array([[73, 77, 37, 26, 88, 76],
       [17, 83, 23, 56, 62, 80],
       [44, 91, 41, 50, 96, 98]]) value 80

array([[ 17,  -7,  -2,  -2,   4, -25,  26],
       [ -1,  31,  37,   3,  10,  17,  16],
       [  8, -10,  37,  -2,  19,  26,   4]]) value 16

array([[358, 530, 286, 239, 718, 760, 381],
       [408, 643, 462, 437, 584, 672, 637],
       [523, 601, 501, 453, 571, 558, 458]]) value 637

array([[9386, 6677, 9089, 6808, 6279],
       [6757, 6816, 8132, 6916, 2860],
       [6428, 7090, 8065, 6731, 8909]]) value 2860

array([[-317,  -30,  274, -307],
       [ 129, -707,  564, -373],
       [-149,   31,  332, -320]]) value -373

array([[20, 94, 56, 69, 57, 69],
       [48, 61, 42, 45, 60, 49],
       [24, 87, 63, 72, 51, 68]]) value 49

array([[  7,  -5, -45,  29,   4],
       [  7,  -5, -45,  26,   0],
       [  6,  -5, -45,  24,  -3]]) value 0
---
[[-10  40  32 -26  -7  -8]
 [ -7  35  30 -31  -1   1]] → -1

[[816 523 636 245]
 [556 741 772 312]
 [878 471 574 264]] → 772

[[-234 -702  -24  496  615]
 [-429 -543  174  361  834]
 [-350 -878  212  621  721]] → 361

[[5890 5810 5862 5846 5839 5758 5747]
 [7993 5797 6659 4659 9902 6960 6526]
 [4169 5828 2686 6189 5081 7734 8035]] → 6960

[[401 231 760 248 436 653 351]
 [265 335 415 279 421 587 472]] → 587

[[2054 5949 7924 1561 7860 8040]
 [4272 7799 4273 6469 4968 4227]
 [5093 9229 7368 1467 9940 7951]] → 4968
---
[28, 5, 46, 89] → 89, 5
[[683, 363, 168, 753, 122, 379, 687], [595, 605, 594, 381, 559, 447, 325]] → 753, 122
[358, -880, 114, -385, 595] → 595, -880
[38, -678, -413, 101, 628, -461] → 628, -678
[[9, -31, 20, 29], [-10, -36, -15, 3]] → 29, -36
[9, 5, 4, 1, 5, 4, 2] → 9, 1
[2, 29, -35, 42] → 42, -35
---
((-9.83, -3.47, 15.11, -11.64, -0.24, -0.52, 21.43), (2.79, -15.81, -12.16, -13.72, 1.73, -24.43, -23.59), (-17.26, 9.39, -16.15, -16.11, 4.23, -5.21, -3.74)) => -24.43
((2.1, 0.3, 0.2, 0.3, -0.1, -1.4, 0.1), (-0.7, -0.3, -0.9, -1.0, -0.3, -0.3, -0.2), (1.3, 0.2, 0.4, 0.3, -0.2, -0.9, -0.1)) => -0.3
((-91.0, -171.8, -81.1, 120.1), (-36.9, -55.6, -52.1, -34.1), (-68.8, -108.7, -63.1, 36.7)) => -52.1
((65.2, 88.6, -74.3, 63.1), (-66.1, -122.1, 80.0, 208.0), (109.7, 178.7, -24.2, 129.6)) => 80.0
((0.106, 0.133, 0.022, -0.128, -0.143), (0.023, -0.071, -0.009, 0.177, 0.142), (0.088, 0.142, 0.037, -0.131, -0.123)) => 0.177
((16.183, -3.544, -13.359, 5.650), (10.213, -11.950, -7.486, 3.971), (18.007, -21.542, -19.204, 8.304)) => -7.486
((0.93, -0.70, 0.12, 0.36, 1.08, 0.06), (0.43, 0.12, -0.52, 0.90, 0.21, 0.48), (0.08, 0.09, 1.50, -0.91, 0.31, -1.33)) => 0.21
---
[[  8   2  -1 -30  16  14  -4]
 [  7  34 -21  -3   5   6   5]
 [ -6 -25  17  -2  -3  -3  -6]]	17

[-37 -18 -33  36]	-33

[[-13   7 -14  16]
 [ 33 -27  27 -34]]	27

[  6  11  -3 -38]	-3

[[ -3 -19 -10 -29  -7  -7]
 [  2 -17 -12 -31  -6  -7]]	-12

[38  8 26  4]	26

[[ 30   3   2 -26   0]
 [  9  34 -27  -6 -32]
 [ -9 -33  25   7  30]]	25

[[-21  -1 -13 -26 -11   5]
 [-38   6 -19 -30  -9  13]]	-19

[[ 23  36 -12  37 -34  -8]
 [ 24  13  -3  17 -23   3]
 [  1  24  -1  19   0  -3]]	-1

[-26  26   4  -2 -29]	4
---
[ -2 -34  33   4  -1 -29   1] → -2
[ -7  -1  30  20   0  21 -38] → -7
[-19  14 -25  28 -16  26] → -19
[  9 -11  16   3  37  26] → 9
[  4 -10 -34  26   7] → 4
[ 3 13 30  0 16] → 3
[  1 -17 -10 -20   1  36] → 1
[  0  16  -3  17 -28  -8] → 0
[-8 -3  2 -4 30  3] → -8
